Below are the code and all the weights of a small trained network. Each question names an input and a class and asks about switching units off, where a switched-off unit gives its printed mean instead of its output.

import numpy as np


def w(rows, s, z=0):
    codes = np.array(rows[::2]) - 128.0
    scale = np.full(codes.shape[1], s)
    scale[-1] = z or s
    return codes * scale


def norm(h):
    return h / np.sqrt((h * h).mean(-1, keepdims=True) + 1e-5)


def f(y):
    return y / 2 * (1 + np.tanh(0.7978845608 * (y + 0.044715 * y**3)))


def log_softmax(a):
    a = a - a.max(-1, keepdims=True)
    return a - np.log(np.exp(a).sum(-1, keepdims=True))


def net(x, mask):
    res = np.array(x, float).reshape(1, 7) / 4 @ E
    u = 0
    for l in range(2):
        y = f(norm(res) @ A[l][:, :-1].T + A[l][:, -1])
        res = res + np.where(mask[u : u + 5], y, B[l][:, -1]) @ B[l][:, :-1]
        u += 5
    return log_softmax(norm(res)[-1] @ U[:, :-1].T + U[:, -1])


A, B = {}, {}
E = w([
[179,29,132,141,92,123],'x0',
[32,136,230,141,123,97],'x1',
[160,169,147,164,17,209],'x2',
[80,133,124,174,192,103],'x3',
[183,152,65,254,120,148],'x4',
[142,69,117,117,129,145],'x5',
[107,130,71,136,109,211],'x6',
],0.0049)
A[0] = w([
[122,187,80,101,153,88,71],'0.n0',
[117,161,92,181,124,137,2],'0.n1',
[127,165,152,118,4,213,184],'0.n2',
[84,103,114,92,126,135,44],'0.n3',
[145,158,132,155,77,79,163],'0.n4',
],0.016,0.0039)
B[0] = w([
[158,136,156,92,154,240,156],'0.n0',
[77,149,68,213,150,119,154],'0.n1',
[245,75,186,124,234,201,254],'0.n2',
[91,95,107,78,119,60,140],'0.n3',
[112,57,142,80,177,76,152],'0.n4',
],0.011,0.012)
A[1] = w([
[252,65,88,109,122,98,88],'1.n0',
[75,148,81,33,164,107,149],'1.n1',
[137,174,144,116,64,80,8],'1.n2',
[179,6,27,171,42,119,217],'1.n3',
[206,42,105,106,64,109,115],'1.n4',
],0.012,0.0016)
B[1] = w([
[151,126,175,110,160,174,254],'1.n0',
[137,67,210,189,150,116,172],'1.n1',
[120,130,44,183,107,103,119],'1.n2',
[250,76,190,139,30,183,183],'1.n3',
[130,176,90,146,255,144,192],'1.n4',
],0.0098,0.0088)
U = w([
[42,111,181,114,132,33,171],'0',
[212,99,163,119,177,174,215],'1',
[107,180,72,63,30,74,3],'2',
[113,176,94,73,52,72,1],'3',
[96,149,90,73,81,137,34],'4',
[155,132,75,154,9,132,75],'5',
[75,196,46,179,145,133,97],'6',
],0.013,0.0048)

Each question gives the input, the list of numbers given to net, and the class t.
The units are the neurons (one row each of A and B). Each row of codes is followed by its name. A weight is (code - 128) times the scale printed after its matrix; where a second scale follows, it is the last column's (A, B and U).
mask holds one flag per neuron, layer by layer. A switched-off neuron (its flag False) gives its mean, the last column of its row in B, instead of its output. The means were averaged over made-up inputs and are rounded, as every weight is.
A unit's drop is (log p(t) with every unit on - log p(t) with that unit switched off) / (log p(t) with every unit on - log p(t) with every unit switched off).
The circuit of an input: a set's keep is (log p(t) with only the set's units on - log p(t) with every unit switched off) / (log p(t) with every unit on - log p(t) with every unit switched off). Starting from all 10 units, units are removed one at a time, each time the one whose removal leaves the highest keep (on an exact tie, the one counted first), for as long as the keep stays at least 0.8.
circuit, biggest first: the units of the circuit, biggest drop first
k most important neurons: the k neurons with the biggest drops, biggest first
top k neurons in layer l: the k neurons of layer l with the biggest drops, biggest first
drop when u is switched off: that unit's drop, to one decimal
input [-5,8,-6,7,-6,6,7], class 0: circuit, biggest first : [0.n2]
input [2,-8,4,8,8,-3,-4], class 5: 2 most important neurons : [0.n2; 0.n1]
input [-2,-1,-6,6,2,0,7], class 6: circuit, biggest first : [0.n2; 1.n0]
input [-2,0,-2,0,5,-3,5], class 6: circuit, biggest first : [0.n2; 0.n1]
input [-4,0,-3,-7,-5,8,-4], class 0: circuit, biggest first : [0.n2; 1.n3]
input [4,4,2,7,6,3,-8], class 0: top 2 neurons in layer 0 : [0.n2; 0.n4]
input [-5,0,-3,3,-8,-1,5], class 0: 2 most important neurons : [0.n2; 0.n3]
input [-5,7,-3,-4,-1,-1,-3], class 0: drop when 0.n2 is switched off : 0.8
input [0,8,-1,8,7,-4,-5], class 0: drop when 0.n2 is switched off : 0.5
input [7,7,-2,-4,4,-5,-7], class 0: drop when 0.n2 is switched off : 0.7
input [1,4,-4,2,7,-2,6], class 6: 2 most important neurons : [0.n2; 0.n1]
